Below are the code and all the weights of a small trained network. Each question names an input and a target symbol and asks about switching units off, where a switched-off unit gives its printed mean instead of its output.

import numpy as np


def w(rows, s, z=0):
    codes = np.array(rows[::2]) - 128.0
    scale = np.full(codes.shape[1], s)
    scale[-1] = z or s
    return codes * scale


def norm(h):
    return h / np.sqrt((h * h).mean(-1, keepdims=True) + 1e-5)


def f(y):
    return np.maximum(y, 0)


def softmax(a):
    e = np.exp(a - a.max(-1, keepdims=True))
    return e / e.sum(-1, keepdims=True)


def log_softmax(a):
    a = a - a.max(-1, keepdims=True)
    return a - np.log(np.exp(a).sum(-1, keepdims=True))


def net(x, mask):
    ids = ['αβζηθλμξπστφψω'.index(c) for c in x.split()]
    T = len(ids)
    res = E[ids] + P[:T]
    u = 0
    for l in range(3):
        q, k, v = (norm(res) @ M[l].T for M in (Q, K, V))
        z = softmax(np.where(np.tri(T) > 0, q @ k.T / 2**0.5, -1e9)) @ v
        res = res + np.where(mask[u], z, O[l][:, -1]) @ O[l][:, :-1]
        u += 1
        y = f(norm(res) @ A[l][:, :-1].T + A[l][:, -1])
        res = res + np.where(mask[u : u + 8], y, B[l][:, -1]) @ B[l][:, :-1]
        u += 8
    return log_softmax(norm(res)[-1] @ U[:, :-1].T + U[:, -1])


Q, K, V, O, A, B = {}, {}, {}, {}, {}, {}
E = w([
[159,94,127,107,176,99,129,210,118,82],'α',
[169,145,119,155,111,80,96,87,189,230],'β',
[232,93,17,93,145,131,84,102,170,149],'ζ',
[217,120,179,165,114,67,64,138,141,71],'η',
[125,85,59,75,97,137,76,187,144,150],'θ',
[99,123,88,145,150,158,191,51,112,94],'λ',
[186,129,132,80,106,119,207,160,108,89],'μ',
[72,113,143,134,126,137,85,254,151,130],'ξ',
[98,120,148,190,139,66,1,111,146,178],'π',
[74,129,197,40,88,110,104,137,161,70],'σ',
[144,148,158,121,98,146,135,92,32,46],'τ',
[88,145,183,117,137,128,110,146,204,151],'φ',
[143,98,198,120,82,76,17,124,69,107],'ψ',
[74,162,73,142,218,91,185,56,155,189],'ω',
],0.0091)
P = w([
[120,157,140,45,160,182,86,132,194,92],'0',
[161,68,152,144,138,183,119,170,102,178],'1',
[148,171,112,62,187,86,97,87,140,83],'2',
[151,61,153,167,140,174,131,145,90,177],'3',
[143,166,84,72,161,35,115,71,132,74],'4',
[140,36,160,191,110,169,140,129,98,158],'5',
[133,199,72,99,115,16,118,63,124,69],'6',
[147,48,158,193,94,167,112,145,74,152],'7',
[71,210,69,125,43,2,134,74,137,59],'8',
[153,51,139,199,110,173,125,149,94,166],'9',
],0.0052)
Q[0] = w([
[144,122,157,141,137,80,4,164,171,161],'0.h0',
[128,125,179,114,98,100,103,178,45,33],'0.h0',
],0.037)
K[0] = w([
[147,116,154,161,117,65,3,157,175,163],'0.h0',
[138,112,181,88,81,141,87,160,30,30],'0.h0',
],0.037)
V[0] = w([
[210,135,78,106,145,101,163,125,177,97],'0.h0',
[32,186,99,183,1,6,128,65,107,86],'0.h0',
],0.0081)
O[0] = w([
[114,248,173,128,196,167,117,45,30,108,8],'0.h0',
[223,181,110,102,185,252,117,158,181,134,148],'0.h0',
],0.0018,0.0013)
A[0] = w([
[122,204,73,46,121,50,130,223,253,69,4],'0.n0',
[155,168,154,137,69,130,194,160,128,201,17],'0.n1',
[106,133,49,98,51,118,142,188,144,136,59],'0.n2',
[134,131,112,158,147,122,166,224,97,136,82],'0.n3',
[66,220,152,28,228,137,108,124,163,120,34],'0.n4',
[84,129,128,162,164,149,121,192,176,182,138],'0.n5',
[46,191,153,135,107,127,171,220,210,118,112],'0.n6',
[22,220,117,124,133,10,129,74,108,112,102],'0.n7',
],0.015,0.0029)
B[0] = w([
[125,130,167,2,191,142,180,86,146,96,202],'0.n0',
[121,115,185,99,67,139,134,95,153,107,141],'0.n1',
[115,93,97,72,117,173,110,126,123,94,152],'0.n2',
[156,96,137,118,170,143,168,175,82,142,145],'0.n3',
[164,124,168,105,189,188,78,95,149,123,201],'0.n4',
[108,121,114,181,85,126,127,157,104,154,168],'0.n5',
[87,176,174,138,169,149,83,109,104,106,157],'0.n6',
[87,128,102,150,70,67,159,177,97,124,249],'0.n7',
],0.018,0.012)
Q[1] = w([
[160,37,117,243,133,254,137,120,14,145],'1.h0',
[112,136,124,185,189,154,73,172,94,166],'1.h0',
],0.03)
K[1] = w([
[208,169,169,47,197,235,134,94,154,118],'1.h0',
[103,142,136,57,253,143,64,121,158,133],'1.h0',
],0.029)
V[1] = w([
[45,140,135,117,136,108,147,152,108,100],'1.h0',
[114,245,71,65,128,131,150,42,254,53],'1.h0',
],0.0044)
O[1] = w([
[121,167,122,101,204,152,201,93,152,85,254],'1.h0',
[97,225,73,202,159,170,24,141,162,250,131],'1.h0',
],0.0018,0.00079)
A[1] = w([
[139,170,109,112,50,113,124,60,215,146,1],'1.n0',
[137,205,81,136,86,48,157,135,153,103,121],'1.n1',
[188,139,4,101,137,98,93,102,170,159,79],'1.n2',
[143,139,118,141,104,158,161,86,107,117,117],'1.n3',
[125,201,84,102,153,74,136,137,133,81,114],'1.n4',
[102,110,80,185,143,140,170,90,138,136,95],'1.n5',
[142,193,135,58,199,151,108,88,176,88,84],'1.n6',
[204,168,168,210,153,81,155,166,227,71,59],'1.n7',
],0.021,0.0041)
B[1] = w([
[177,79,148,118,92,131,144,108,147,244,136],'1.n0',
[119,121,200,87,60,105,203,127,81,92,173],'1.n1',
[181,115,137,121,104,194,47,160,132,67,132],'1.n2',
[151,126,96,162,161,146,152,94,124,106,164],'1.n3',
[149,100,175,117,144,167,94,108,128,71,174],'1.n4',
[74,68,100,176,129,157,174,127,175,103,182],'1.n5',
[91,172,125,36,253,143,152,143,202,209,250],'1.n6',
[198,131,167,179,160,72,158,150,215,104,136],'1.n7',
],0.017,0.019)
Q[2] = w([
[102,51,193,126,37,147,127,169,123,135],'2.h0',
[156,103,238,255,140,179,229,165,93,64],'2.h0',
],0.03)
K[2] = w([
[17,232,178,82,197,58,118,104,190,104],'2.h0',
[87,188,153,159,170,27,23,250,4,85],'2.h0',
],0.022)
V[2] = w([
[205,173,2,222,131,147,160,142,135,254],'2.h0',
[14,22,205,149,197,57,138,37,101,8],'2.h0',
],0.0057)
O[2] = w([
[79,113,77,183,5,133,197,134,94,150,11],'2.h0',
[156,156,143,94,213,195,177,47,145,146,255],'2.h0',
],0.0028,0.0026)
A[2] = w([
[78,218,164,152,146,163,100,164,98,111,48],'2.n0',
[149,148,191,86,82,143,180,115,141,82,86],'2.n1',
[77,251,174,170,78,166,90,51,157,130,4],'2.n2',
[133,184,99,60,102,94,140,110,106,61,101],'2.n3',
[187,237,60,155,157,109,147,53,33,100,76],'2.n4',
[72,168,89,169,83,82,111,166,151,150,48],'2.n5',
[142,110,116,101,128,28,48,90,95,129,27],'2.n6',
[76,149,24,47,56,120,143,149,94,110,54],'2.n7',
],0.021,0.0039)
B[2] = w([
[88,127,50,96,76,136,115,72,116,150,173],'2.n0',
[124,123,147,75,149,97,116,62,79,51,255],'2.n1',
[146,174,130,121,75,69,103,72,252,75,141],'2.n2',
[111,96,223,106,115,176,121,110,126,136,206],'2.n3',
[212,242,76,144,113,139,177,86,87,134,186],'2.n4',
[112,209,210,145,128,172,122,154,138,126,170],'2.n5',
[96,115,125,185,185,59,80,92,86,153,135],'2.n6',
[139,156,35,117,124,36,117,184,188,171,196],'2.n7',
],0.018,0.0091)
U = w([
[89,171,137,61,221,148,133,126,194,174,196],'α',
[128,87,206,64,126,137,137,57,60,39,122],'β',
[55,160,139,118,54,27,211,163,121,114,156],'ζ',
[189,55,165,135,47,131,128,85,153,241,117],'η',
[83,207,221,217,97,199,111,192,137,145,121],'θ',
[184,101,103,125,97,214,6,170,140,51,141],'λ',
[234,131,177,197,152,56,129,165,232,82,23],'μ',
[78,53,58,213,132,186,189,84,179,76,151],'ξ',
[212,228,71,156,114,157,177,71,70,133,125],'π',
[99,101,111,213,182,41,45,92,74,164,138],'σ',
[158,107,2,119,96,85,81,230,150,139,136],'τ',
[95,187,99,151,49,111,42,51,240,99,48],'φ',
[183,61,132,155,188,159,182,254,41,156,3],'ψ',
[40,123,57,123,86,214,73,137,27,168,55],'ω',
],0.0075,0.0025)

Each question gives the input, a string of symbols that net reads in full, and the target symbol t.
The units are the heads (2 rows each of Q, K, V and O) and the neurons (one row each of A and B). Each row of codes is followed by its name. A weight is (code - 128) times the scale printed after its matrix; where a second scale follows, it is the last column's (O, A, B and U).
mask holds one flag per unit, layer by layer, with each layer's heads first. A switched-off unit (its flag False) gives its mean, the last column of its rows in O or B, instead of its output. The means were averaged over made-up inputs and are rounded, as every weight is.
A unit's drop is (log p(t) with every unit on - log p(t) with that unit switched off) / (log p(t) with every unit on - log p(t) with every unit switched off).
The circuit of an input: a set's keep is (log p(t) with only the set's units on - log p(t) with every unit switched off) / (log p(t) with every unit on - log p(t) with every unit switched off). Starting from the 12 units with the biggest drops (on a tie, the unit counted first), units are removed one at a time, each time the one whose removal leaves the highest keep (on an exact tie, the one counted first), for as long as the keep stays at least 0.8.
units of the circuit, in order: the units of the circuit, biggest drop first
most important unit: the unit with the biggest drop
top k neurons: the k neurons with the biggest drops, biggest first
top k neurons in layer l: the k neurons of layer l with the biggest drops, biggest first
input φ φ μ τ τ, target β: top 4 neurons => [2.n1 1.n4 2.n3 0.n5]
input φ τ μ β ω τ τ λ τ, target ζ: top 2 neurons => [0.n7 2.n7]
input τ μ ψ φ λ α τ θ λ τ, target π: top 3 neurons => [0.n7 0.n0 0.n4]
input π τ λ ξ, target ω: units of the circuit, in order => [0.n6 0.n5 2.n0]
input β λ λ π β, target β: units of the circuit, in order => [0.n7 1.n4 2.n1]
input λ σ θ λ α π π, target β: top 2 neurons in layer 0 => [0.n0 0.n7]
input τ β π τ λ λ ω ζ, target λ: units of the circuit, in order => [1.n2 0.n0 0.n7 0.n4]
input τ η λ λ β π β λ ξ, target β: top neuron => [0.n7]
input π τ β λ λ, target β: top 2 neurons => [1.n1 2.n1]
input θ β ψ π λ λ β, target β: top 2 neurons => [2.n1 1.n4]
input β ψ ω λ ξ η λ λ λ η, target μ: top 3 neurons => [0.n7 0.n0 1.n7]
input λ λ ψ λ λ ξ, target ω: top 2 neurons => [0.n3 0.n6]
input μ β ω λ ω, target β: top 3 neurons => [0.n7 1.n4 0.n6]
input λ λ η μ, target β: top 2 neurons in layer 0 => [0.n1 0.n7]
input λ λ τ τ λ φ ζ μ, target β: units of the circuit, in order => [1.n6]
input τ β ψ η τ, target β: top 3 neurons => [2.n1 1.n4 2.n3]
input ψ ω η π, target θ: top 3 neurons => [2.n5 1.n6 0.n7]
input τ β λ λ π λ ω σ ω, target β: top 2 neurons in layer 0 => [0.n7 0.n2]
input φ φ ω τ τ σ τ, target ζ: top 3 neurons in layer 0 => [0.n7 0.n0 0.n4]
input β τ σ μ ω α μ φ, target φ: top 2 neurons => [2.n2 0.n6]
input τ λ β η τ ψ τ λ β ζ, target λ: top 2 neurons => [0.n0 1.n2]
input θ μ α ζ μ ψ, target σ: most important unit => 0.n0
input β π ζ λ λ λ τ λ, target ξ: top 3 neurons => [0.n0 0.n7 1.n5]
input π η ξ τ ψ λ π μ ζ ω, target ζ: top 2 neurons => [1.n1 0.n5]
input π λ λ τ λ μ λ σ φ ω, target ζ: top 2 neurons in layer 0 => [0.n5 0.n0]
input λ β λ α, target ψ: top 3 neurons in layer 0 => [0.n3 0.n7 0.n0]
input ψ σ τ η θ λ ψ, target β: top neuron in layer 0 => [0.n5]
input ω τ ψ λ ξ α λ β τ η, target μ: top 3 neurons in layer 0 => [0.n7 0.n0 0.n4]
input τ π λ λ λ, target ζ: top 3 neurons in layer 0 => [0.n7 0.n0 0.n6]
